(in the rows, 128 means zero)
Each row has a class, written after it.
[149 105 138 144 184 115 185 187 183 136 129 128 186 119  79 172 156 124
 128 113 109 149 141 103  98 105 224 110 130 156 115 157 138 156 144 158
 152 130 169  93 173 128 152 124 145 138 136  79  96 132 108 149 105] | dufer
[157 111 130 121 115 134 121 183 143 153 142 209 174 179  79 106 135 116
 144 140 141 122 111 177 150 146 117 126 199 147 101 161 141 152  91  88
 104 149 108 150 110 176 155 148 135  80 158 157 106 169 116 113 142] | nat
[170 105 131  60 134 160 134 153  85  91 134 156 160 117 154 152 123  80
 133 141 117 149 134 182 135 129 130 152 158 104 135 186 122 127 131  94
 152 133 145 125 117 109 166 182 102  96 151 127 113 138 104 169 140] | nidip
[120 147 129 185  88 108  84 165 163 129 150 199 173 139 124 119  92 132
 177  82 186 120  77 115 107 127 147  92 149 108  90 157  50 127 110 146
 103  94  86 131 134 117 149 145 132  72 121 104 146 133 151 149 173] | tige
[154 103 137 108 135 140 114 175 140 148 145 209 155 182  75 119 145 112
 128 141 150 129  71 172 137 130 116 125 184 140 122 186 124 169  88  91
  93 164 109 139 112 179 134 132 147  86 147 136 116 173 119 100 147] | pizi
[160  93 132 149 191 136 171 175 164 138 134 120 157 120  95 158 155 129
 124 129 108 134 129 115  92 104 208  97 133 156 111 171 145 148 158 169
 150 131 154  90 166 128 142 113 122 109 145  84 118 136 118 150  96] | tige
[115 151 122 181  99 109  80 170 163 118 142 184 178 141 118 118 101 133
 167  81 190 112  76 118 115 130 138  91 134 109  95 146  59 125 109 151
 102 101  86 130 134 126 148 148 137  83 116 103 145 145 151 153 178] | tige
[123 151 115 166  91 123  87 159 161 134 140 192 157 130 103 126  99 110
 159 104 182  88  56 141 110 122 145  94 141  95 100 147  69 148 100 155
 104 116  69 122 139 163 142 132 123  73 119  97 150 122 151 132 198] | Pegob
[135  97 139 141 187 126 172 182 161 124 138 118 161 119  99 160 144 114
 124 124 106 133 140 113  95  98 202 101 137 146 111 155 147 150 160 171
 166 141 153  88 164 146 133 112 108 121 144  81 112 142 112 141 110] | Vavus
[132 147 112 160  85 136  97 163 141 137 148 197 153 137 116 140 113 118
 155 101 195  93  48 134 117 117 151 101 143 101 109 151  67 145 111 163
 113 119  64 124 133 162 136 131 116  80 116  95 150 136 148 135 190] | pizi
[147 120 109 113 116 174 115 189 108 162 100 157 138 164 107 138 113 155
 146 137  70 145 144 187 109 117 170 132 101 151  85 164 142 200 109  94
 143 168 116 125 119  95 156 150 139  60 158 159 139 157  99 141 155] | tid
[158 105 130 149 185 139 182 186 165 135 138 116 167 121  94 160 148 112
 124 118 108 137 119 110  98 104 210 106 135 147 125 162 147 160 164 164
 157 135 158  89 157 139 137 122 125 125 141  78 112 134 117 147 110] | dufer
[182  96 112  87 103 187 116 175  98 120 118 157 177 116 143 162 130  78
 156 141 122 138 135 154 103 139 147 148 144 130 119 186 140 129 120 111
 159 137 151 132 117 108 163 191 118  89 148 114 118 137 109 176 143] | nat
[115 151 117 183  73 120  81 167 178 110 152 189 170 136 127 120  96 132
 173  67 191 114  67 113 109 125 138  95 141 117 102 145  52 138 110 158
 111  97  91 130 112 132 147 140 137  97 111  88 147 148 149 143 179] | pizi
[134 144 115 169  90 109  88 156 151 148 144 202 162 123 117 124 108 130
 164 102 194  99  56 124 115 121 147  95 147 100  95 158  65 136 108 161
  98 111  71 122 147 152 137 138 121  65 120  99 148 129 161 141 186] | tige
[175 118 124  73 124 162 131 154  84  96 136 154 157 116 147 142 125  78
 130 165 119 149 127 191 126 132 132 158 153 113 145 185 127 133 119 100
 145 144 147 125 117 119 165 181 115  79 162 127 112 133 107 156 141] | Pegob
[158 117 113 125 128 168  97 187  99 159  95 170 117 167 114 138 119 160
 139 153  57 138 129 170  93 105 154 139 122 150 112 156 147 186 129  95
 138 155 104 114  86 100 138 168 130  42 164 170 152 150 116 127 156] | tige
[119 151 125 189  84 110  80 169 167 125 150 193 176 128 126 119  92 135
 175  67 181 119  70 112 114 127 137  92 145 115  97 158  48 130 114 158
 101  93  87 129 130 122 147 146 135  81 117  96 144 137 153 150 176] | tige
[135 142 111 168 105 114  77 163 153 151 138 200 152 127 112 132 108 113
 158 107 181  78  51 139 120 118 148 105 145  94 103 145  66 136 116 157
 112 121  64 121 145 154 125 135  90  74 121  88 148 123 147 138 188] | Pabis
[165 113 148 120 123 128 116 172 155 144 135 214 161 169  75 104 143 111
 148 149 147 134  86 175 131 145 110 128 182 131 100 185 121 170  80  89
  93 143 107 146 107 196 149 144 147  72 151 137 103 155 125 112 135] | Pegob
[135 153 111 160  97 117  71 157 150 144 133 204 160 127 107 132 110 116
 158  97 182  86  55 133 128 120 143 105 151 100 103 145  54 139 113 158
 109 121  65 122 139 154 138 141 102  75 120  85 149 130 151 154 192] | Pabis
[159  94 134 146 204 121 167 168 181 150 121 113 182 131  83 156 145 137
 125 134 108 139 138 100 107  96 200 108 128 162 119 160 126 157 158 163
 152 139 175  86 182 138 143 116 133 140 130  81  97 127 116 151 104] | Buked
[153 112 106 135 123 174 111 193 107 184  85 169 122 184 118 152 114 158
 141 137  68 133 118 173  98 103 155 151 116 151 118 153 143 194 130  89
 143 165 105 119  87 110 136 165 133  54 145 167 143 126 111 125 153] | Buked
[160 106 133 122 128 133 131 185 148 149 153 229 167 170  88 110 152 109
 142 128 159 129  95 178 135 135 127 130 185 141 101 166 132 162  91 106
  95 152 107 144  97 184 148 137 135  76 157 153 104 177 119  98 130] | pizi
[148  96 133 160 188 140 162 175 166 144 140 100 166 110  93 156 153 115
 120 135 108 132 138 125 100  96 208  94 120 158 118 179 146 151 150 161
 164 147 159  86 173 136 138 113 119 122 139  76 110 142 108 143 110] | tid
[ 98 151 123 177  77 107  74 170 164 118 154 186 179 135 125 122  90 132
 170  69 185 104  78 111 107 123 140  91 144 104 104 135  55 127 108 147
 112 103  83 134 124 141 140 141 137  97 110  98 144 149 146 141 184] | Vavus
[179  95 126  63 133 180 129 163  84  97 141 160 166 123 146 157 125  73
 131 143 115 139 138 191 122 125 137 148 157 107 146 191 116 122 124  98
 154 143 149 123 118 113 172 182 100  81 159 123 119 138 111 164 132] | nidip
[159 105 134 130 188 118 176 180 172 134 132 123 182 130  77 172 154 118
 124 126 114 154 135 111  87 102 219 104 135 156 116 165 138 152 144 156
 149 143 169  92 183 130 146 115 137 139 140  77  97 137 115 145 109] | dufer
[124 142 113 167  82 124  96 162 162 132 142 200 165 134 118 123 106 118
 167  78 186  90  57 139 122 118 142  93 142  92 106 146  64 133 116 152
 113 111  69 120 122 159 150 137 105  75 112  92 151 127 151 146 193] | nidip
[178 107 125  80 141 167 140 169  75 108 124 153 166 132 155 151 119  91
 130 149 117 149 128 177 148 133 127 162 164 106 140 181 120 133 134 100
 154 142 148 129 122 112 152 190 107  76 160 132 101 140 108 169 138] | Buked
[156  98 146 134 181 110 169 169 188 132 133 114 190 121  74 156 156 122
 127 140 109 137 147 117  84 102 222 107 123 159 119 168 134 160 136 161
 151 130 172  96 172 134 150 112 146 137 139  79 100 128 106 149  94] | Pegob
[131 148 107 165  86 127  90 169 154 142 140 200 160 132 108 138 109 115
 159  95 180  92  45 121 117 123 140  98 149  99 110 152  75 139 112 155
 104 124  69 123 137 163 137 149 121  82 118  92 143 124 158 139 207] | dufer
[157 104 138 146 166 112 166 166 190 135 126 125 189 115  81 138 146 128
 140 127 112 146 148  97 110 106 220 110 137 166 103 167 143 152 158 164
 163 122 179  86 175 132 159 119 132 148 133  80  96 127 106 163 102] | nat
[152 110 142 133 192 118 180 181 177 133 129 116 183 121  80 172 150 121
 120 118 105 153 139 109  94 108 221 108 127 153 118 159 136 154 142 159
 151 129 179  92 179 128 140 123 143 139 140  75  95 141 108 149 105] | dufer
[164  97 137 134 192 123 173 174 177 151 126 118 185 128  79 154 158 130
 122 140 111 136 134 113 109  99 216 120 127 155 127 175 136 159 154 161
 161 141 166  84 187 140 137 118 125 136 125  77  97 129 108 145 103] | Buked
[167 104 118  70 125 168 132 159  92  95 143 144 163 126 141 143 125  75
 127 168 120 143 143 179 114 125 134 158 154 124 150 179 123 129 116  96
 150 148 146 122 119 112 167 181 112  79 158 126 120 135 109 154 140] | Pegob
[163 112 136 108 144 125 118 181 139 149 138 223 167 169  81 112 148 103
 138 131 140 113 109 185 137 148 122 135 185 130  94 147 129 151  93  95
  95 153  98 149 104 176 150 145 118  70 165 144 108 178 111 109 124] | Pabis
[142 126 112 130 118 161 112 184 120 169  99 166 141 167 109 144 118 158
 157 133  74 156 153 182 107 119 170 136 109 148  77 157 138 198 106  88
 136 160 111 124 106  98 153 155 145  70 155 165 134 145 107 141 156] | tid
[142 111 148 111 127 127 107 181 135 152 138 214 163 171  78 117 145 113
 144 139 151 127  90 168 134 135 113 127 196 123 108 177 118 164  87  91
 104 157 101 141 111 198 138 136 138  79 146 136 112 168 125 111 146] | Vavus
[155 101 149 124 202 122 163 175 160 129 133 121 175 117  82 154 150 125
 115 141 101 145 140 114 110 105 210 103 135 151 129 175 140 149 147 158
 154 137 169  83 187 111 137 116 137 126 149  84 108 144 114 149  98] | tige
[172  83 109  81 107 186 123 171  91 117 120 142 163 131 141 164 126  78
 142 143 122 132 137 161 102 135 138 150 142 134 118 182 144 128 120 113
 159 148 150 134 122 107 155 176  99  87 151 115 123 129 110 171 137] | nat
[162 128 104 106 103 172 111 178 111 162 103 167 129 172 106 134 114 151
 151 142  70 150 139 187 111 117 165 143 127 157  82 162 159 191 120  92
 150 157 118 119 121  95 165 157 132  73 156 160 143 138 106 145 159] | nat
[156 109 119 127 129 163  98 191 108 170 101 171 122 161 121 140 112 158
 142 153  62 149 133 170  93  96 160 140 114 155 105 165 145 197 118  90
 141 148 119 112  89  89 136 165 136  44 161 175 150 144 113 126 147] | tige
[137 120 108 123 100 169  95 192  98 157 102 175 127 167 122 142 115 161
 145 136  69 144 132 165  91  95 161 146 118 154 115 145 147 186 128  92
 153 155 108 114  85 114 146 163 131  57 152 166 149 146 106 129 157] | Vavus
[149  87 129 147 193 153 167 179 166 146 140 109 165 126  89 163 158 113
 122 139 109 127 147 124  95  99 213  94 121 149 110 173 147 151 153 163
 164 143 143  88 172 131 140 108 115 125 141  82 104 135 106 144 113] | tid
[160 102 127 126 140 140 131 188 145 161 133 219 165 180  80 113 147 112
 142 133 144 114  91 181 148 147 114 133 182 120 101 164 132 152  91  92
  93 164  93 146 108 194 139 142 129  69 150 157  99 160 124  96 140] | Buked
[125 134 112 156 101 130  94 165 151 135 142 188 161 144 113 130 108 110
 154  95 185  78  47 143 119 118 141  91 142  91 113 152  71 129 113 148
 114 114  63 122 144 165 135 143  99  74 113  90 158 128 149 147 193] | nidip
[150  92 137 155 191 154 169 174 169 148 140  98 161 114  93 157 154 117
 120 148 105 124 142 129 101  96 222  97 115 146 118 180 152 158 155 158
 171 144 154  80 171 138 144 108 123 127 139  81 108 129 104 143 104] | tid
[146 106 109 119 132 192  99 201  98 170 103 153 121 171 113 162 110 146
 131 156  62 131 145 184  93  99 158 129 110 158 110 162 144 196 123  87
 152 165 106 113  97  98 141 157 134  53 158 170 144 146 103 120 165] | tid
[154 112 143 130 184 116 170 171 190 125 132 120 182 124  76 164 153 124
 123 144 108 145 152 112  93 109 214 103 134 164 115 162 135 163 137 165
 152 129 174  94 174 132 156 116 153 145 140  76  99 132 107 151 101] | Pegob
[114 163 124 185  69 113  85 166 176 106 146 187 180 129 116 114  93 117
 183  82 185 105  85 123 100 133 137  94 138 103  99 142  52 136 102 151
 108  97  79 137 117 139 157 146 141  84 115  93 147 140 152 141 181] | Pegob
[187  87 120  95 121 192 116 173  92 133 110 162 177 128 146 170 142  86
 161 146 129 142 123 158  99 144 139 158 131 112 123 191 125 134 118 112
 153 148 147 131 119 124 149 179 109  77 144 111 115 129 119 163 135] | Buked
[147 115 148 109 133 132 118 182 143 155 134 201 167 171  78 115 140 111
 138 150 142 135 105 176 154 146 113 121 185 131 100 179 117 164  89  83
 100 156 107 135 113 177 147 137 151  78 154 138 108 167 116 121 159] | tid
[140 126 108 106 115 155 110 182 110 148 101 176 135 172 108 131 121 155
 152 129  75 154 146 181 104 114 171 144 117 140  88 143 148 189 110  90
 148 165 121 121 106 104 150 158 130  69 153 164 139 159 111 141 150] | Vavus
[140 127 108  94 120 162 113 186  94 150 102 175 129 176 107 147 116 148
 150 127  70 153 132 193  93 114 165 140 123 138  91 146 148 187 112  90
 144 173 105 117 115 109 146 151 125  63 159 156 143 156 110 134 154] | Vavus
[179  96 128  92 119 165 110 174 101 111 116 164 177 101 144 154 135  79
 160 144 122 144 137 157 116 135 145 162 137 117 121 183 118 131 122 109
 160 136 160 130 112 103 157 182 103  86 149 103 116 149 102 176 132] | Pabis
[178 107 117  68 125 154 116 159  80 100 131 170 166 116 150 143 128  80
 139 153 120 138 129 179 136 131 142 169 162 113 141 177 111 130 130  98
 154 146 149 127 112  99 165 188  97  77 162 121 118 145 105 176 130] | Pabis
[146 105 153 118 130 132 117 165 145 156 135 215 161 163  80 126 140 117
 150 127 140 122  87 177 131 133 117 119 190 124 114 179 117 166  90  87
  92 143 103 145 104 185 147 140 142  82 145 130 114 166 121 120 136] | nidip
[168  97 132  65 126 171 127 162  97  97 142 159 167 118 154 150 115  81
 142 143 114 148 147 183 128 121 132 147 158 108 135 194 115 127 124  97
 157 132 155 120 114 104 174 178 107  88 158 122 113 140 108 166 132] | nidip
[159 110 139 107 136 119  94 174 157 168 128 226 164 164  76 115 150 112
 141 136 145 122  87 165 141 141 120 138 182 134 108 173 113 166  89  88
  91 157 111 143 101 164 137 147 144  80 144 127 109 172 121 123 142] | Pabis
[157 120 101 100 125 183 117 184 104 147 111 172 119 178 108 143 120 150
 137 135  77 149 126 193 109 114 165 142 118 148  98 163 153 198 115  92
 140 174 113 120 108  99 153 149 135  71 158 165 146 156 106 130 150] | pizi
[152 118 109 105 128 180 118 184 115 152  95 173 132 172 105 143 118 148
 151 113  64 140 145 204  96 117 169 133 109 132  92 146 149 183 110  85
 144 160 110 119 101  98 168 155 123  61 156 154 147 153 105 141 142] | nidip
[152 114 105  99 125 185 110 194  91 161 106 166 114 184 111 156 118 146
 126 140  67 131 126 184  84 102 161 142 117 165 121 152 152 193 124  95
 149 165 111 114  94 102 140 150 135  59 157 170 162 147 103 113 153] | pizi
[184  91 114  94 109 185 119 181  97 120 121 158 172 132 143 160 132  84
 148 157 125 138 133 150 112 142 144 148 148 135 121 175 143 125 122 110
 165 131 154 139 124 107 158 188 116  88 153 116 122 135 112 173 136] | nat
[145  97 140 136 192 125 176 177 179 133 129 106 176 113  78 159 158 128
 119 140 108 143 154 118 104  98 215  98 116 161 111 171 136 161 147 164
 154 141 165  86 183 133 149 103 133 142 139  77  93 137 100 153 102] | tid
[156 106 125 138 187 117 182 183 181 134 133 121 185 116  82 166 147 120
 128 113 107 151 128 106  92 105 218 100 129 158 122 164 130 157 143 157
 145 138 175  86 176 131 145 120 137 133 137  78 102 133 111 145 112] | dufer
[140 104 148 100 135 130 108 180 136 149 131 210 163 173  71 129 143 102
 136 135 143 125  90 174 131 134 112 127 196 128 112 174 118 165  84  88
  99 159 101 141 108 193 132 139 142  81 145 134 117 168 128 108 149] | Vavus
[139 115 108 106 122 171  99 197  90 149 107 169 121 171 115 144 119 149
 127 148  59 139 128 180  93  93 158 142 120 152 125 146 160 184 127  86
 155 169 107 109  92 112 135 161 126  52 160 164 154 161 106 119 162] | Vavus
[150 121 106  98 127 171 124 176 102 149  98 167 137 181 108 146 117 147
 148 125  70 142 137 199 103 121 171 132 111 128 101 147 145 181 110  77
 139 162 109 125 106 101 156 156 129  63 156 168 150 149 104 140 149] | nidip
[157 109 104 134 133 183 105 190 103 189  86 170 128 185 112 155 121 157
 143 143  64 131 127 171  93 103 161 149 117 151 115 151 143 190 129  92
 148 167 106 119  96 109 138 164 122  50 148 163 139 134 107 120 158] | Buked
[156 111 145 122 126 122 127 172 164 157 137 214 169 162  72 106 143 111
 150 139 146 131  95 169 132 145 110 126 186 133 102 176 126 170  76  92
  87 145 116 144 103 191 146 143 158  79 153 134 104 154 125 115 137] | Pegob
[157 100 135 126 184 126 169 179 172 127 134 135 183 121  82 167 155 120
 124 127 122 146 134 110  99  97 225 106 132 166 121 182 130 160 146 167
 154 143 167  87 172 132 154 106 135 137 134  77 105 147 102 142 102] | pizi
[168 115 147 132 137 135 119 180 152 173 117 219 169 179  79 111 147 117
 154 138 149 131  79 171 151 145 113 130 188 126 103 178 113 166  93  92
 100 150 111 141 110 193 144 144 140  69 140 135 101 161 129 114 142] | Buked
[161 129 109 129 115 164 107 190 114 164  94 174 131 169 111 144 123 155
 148 131  63 151 126 163  89 114 165 142 115 151 111 144 146 181 119  82
 135 151 118 122  82 108 147 177 141  59 154 166 136 146 110 131 161] | dufer
[156 105 143 124 121 128 112 171 161 154 141 213 176 173  71 109 146 112
 153 145 149 125  96 170 121 138 115 129 184 142 107 175 112 174  79  93
  96 149 117 146  99 187 156 142 157  74 149 136 108 162 127 107 138] | Pegob
[120 153 119 190  87 125  83 170 166 143 139 194 178 154 124 124  92 133
 178  75 185 101  68 116 113 131 139 101 150 104  99 147  49 134 117 149
 115 106  79 131 133 143 145 151 126  78 108  97 137 132 148 142 183] | Buked
[164 101 133 125 139 131 124 185 149 168 135 216 170 178  85 109 153 118
 138 139 148 115  98 168 146 140 105 134 187 128 103 162 130 158  95  98
  94 150 102 150 107 189 139 146 137  77 149 156 101 157 122 102 145] | Buked
[116 144 116 184  86 133  89 159 148 144 145 196 161 120 110 124 117 121
 169 102 187  92  62 127 131 120 152  90 133  93  92 160  74 142 113 157
 118 117  63 121 149 159 139 135 115  80 116  98 137 130 143 146 201] | tid
[154 121  98  92 129 180 113 180 104 139  98 159 123 184  98 141 119 138
 134 152  61 133 130 195  87 121 157 140 108 140 104 146 152 195 110  90
 136 171 100 127 110 103 154 154 138  60 163 159 151 149 107 122 154] | Pegob
[164 132  95  96 116 164 120 185 101 158 101 158 135 182 102 139 109 152
 138 144  73 144 139 193 114 117 165 135 125 164  88 145 157 190 113  93
 146 160 113 126 127  97 156 155 121  67 160 167 146 150 108 144 153] | nat
[186 101 121  90  92 167 123 171  93 127 119 159 179 127 144 157 121  86
 159 138 137 148 136 160 109 140 146 149 146 140 109 190 137 132 125 117
 154 132 155 135 117 114 157 180 107  82 149 124 116 128 118 178 141] | nat
[152 117 109 105 134 167 119 184  93 162 104 169 132 177 102 146 114 158
 146 135  69 152 132 193 103 116 169 133 112 145  88 164 149 186 105  91
 137 163 113 120 131  88 144 150 132  50 165 167 142 157 107 127 145] | tige
[147 101 143 147 188 123 163 179 173 143 131 120 195 113  74 165 148 124
 131 121 112 141 148 120  95  99 228  97 118 164 112 184 128 162 145 157
 155 145 167  85 181 130 155 115 144 137 133  78  96 138 102 151 106] | tid
[143  98 141 122 131 137 116 179 147 155 135 211 167 168  74 121 151 114
 146 142 148 126  97 171 141 139 113 123 179 138  98 184 114 170  93  96
  99 159 106 140 113 183 149 138 150  77 151 137  99 166 121 108 153] | tid
[161 110 144  97 137 122  98 179 151 151 127 218 161 169  76 122 146 108
 138 149 142 122  83 171 138 141 118 142 187 132 107 166 107 172  94  89
 100 153 108 140 102 167 138 146 140  79 148 122 116 173 121 120 142] | Pabis
[164 104 122  78 125 164 128 164  87  99 134 152 168 115 145 152 124  81
 140 154 122 145 141 187 129 136 139 153 151 110 126 188 117 135 123 102
 153 150 150 123 126 106 165 182 112  92 157 123 108 138 105 165 153] | tid
[174 101 124  90 115 179 127 175  98 112 123 157 177 126 136 163 143  71
 143 151 129 145 146 169  95 139 148 149 136 118 125 183 140 131 102 114
 153 142 144 139 120 112 157 181 122  73 157 120 118 134 111 157 141] | Pegob
[155 109 145 115 125 128 119 170 161 148 128 211 168 177  71 117 148 106
 147 143 152 128  88 169 134 146 122 126 175 129 102 179 114 167  79  89
  95 143 107 152 104 181 151 136 157  85 140 138 103 151 121 112 137] | Pegob
[154 130 108 102 126 174 129 184 114 146  99 163 132 184  99 139 118 140
 147 143  71 155 141 206  89 122 167 140 113 143  95 147 147 194 104  84
 140 162 109 118 110 104 162 153 133  52 164 164 139 140 105 127 147] | Pegob
[162  95 128  86 127 162 127 158  88 103 141 144 166 120 145 133 121  84
 136 151 120 148 142 173 134 121 133 147 156 114 133 195 120 135 128  98
 160 146 154 121 127 102 162 180 117  91 162 129 106 134 108 167 138] | tid
[152 131 104 108 121 163 120 176 115 157 102 164 128 179 100 130 120 152
 142 139  66 147 140 196  99 123 164 141 113 143  91 144 155 198 104  91
 133 164 107 129 106 101 153 150 141  61 163 164 144 147 109 130 150] | Pegob
[161 105 126 151 193 137 179 178 174 138 134 117 157 119  96 163 154 115
 122 126 103 142 139 105  98 108 203 100 139 150 114 163 151 151 157 160
 156 139 162  88 158 137 144 122 115 126 142  81 108 128 116 147 116] | dufer
[150 100 130  92 132 134 111 193 134 148 153 216 170 175  78 111 144 102
 134 136 145 106 106 187 125 139 118 124 189 126 113 150 131 144  81  85
 103 168  96 135 109 193 141 142 132  67 157 156 114 180 129  91 142] | Vavus
[152 105 101 120 136 185 102 196  98 182  95 166 125 186 113 158 116 157
 134 149  57 124 117 177  99  96 153 148 107 149 128 159 139 194 128  87
 149 167 100 115  95 105 132 160 128  50 149 165 146 137 104 109 161] | Buked
[172 103 119  68 126 167 136 161  78  90 139 152 150 120 158 153 122  85
 123 151 125 149 127 177 128 121 129 153 160 129 138 182 130 134 124 108
 150 151 153 128 111 110 164 178 112  83 161 128 118 157 104 159 137] | pizi
[180 106 121  63 128 173 129 170  76  93 146 159 154 130 153 153 121  83
 120 167 127 145 123 175 131 123 137 153 168 122 153 191 121 135 127 103
 155 146 157 126 117 102 155 184 120  87 161 130 122 150 107 165 143] | pizi
[117 137 113 170  96 127  84 167 155 145 137 184 160 131 109 141 101 114
 159 108 183  83  59 140 123 129 142  89 135 103  95 160  70 140 115 152
 107 124  67 119 143 163 134 132 122  83 114  96 149 122 150 132 211] | tid
[142  97 140 141 189 127 163 177 184 133 132 115 183 114  80 159 146 127
 124 134 108 142 154 110 103  98 212 100 121 164 112 172 129 165 148 164
 156 132 176  85 178 125 151 116 145 147 136  75  98 137 103 156 109] | tid
[159 107 145 112 139 128 114 175 141 161 142 214 170 166  78 100 151 121
 138 142 151 130 102 169 149 139 115 132 186 135 111 181 124 159  87  90
  97 150 120 135 105 170 148 145 149  70 150 143 112 174 127 117 136] | tige
[151  95 143 145 192 144 175 172 173 130 140 113 164 119  92 157 152 121
 122 119  97 128 145 129 106 106 215  98 131 145 120 162 153 146 159 155
 172 129 164  88 166 133 151 110 112 134 137  78 118 137 103 146  99] | nidip
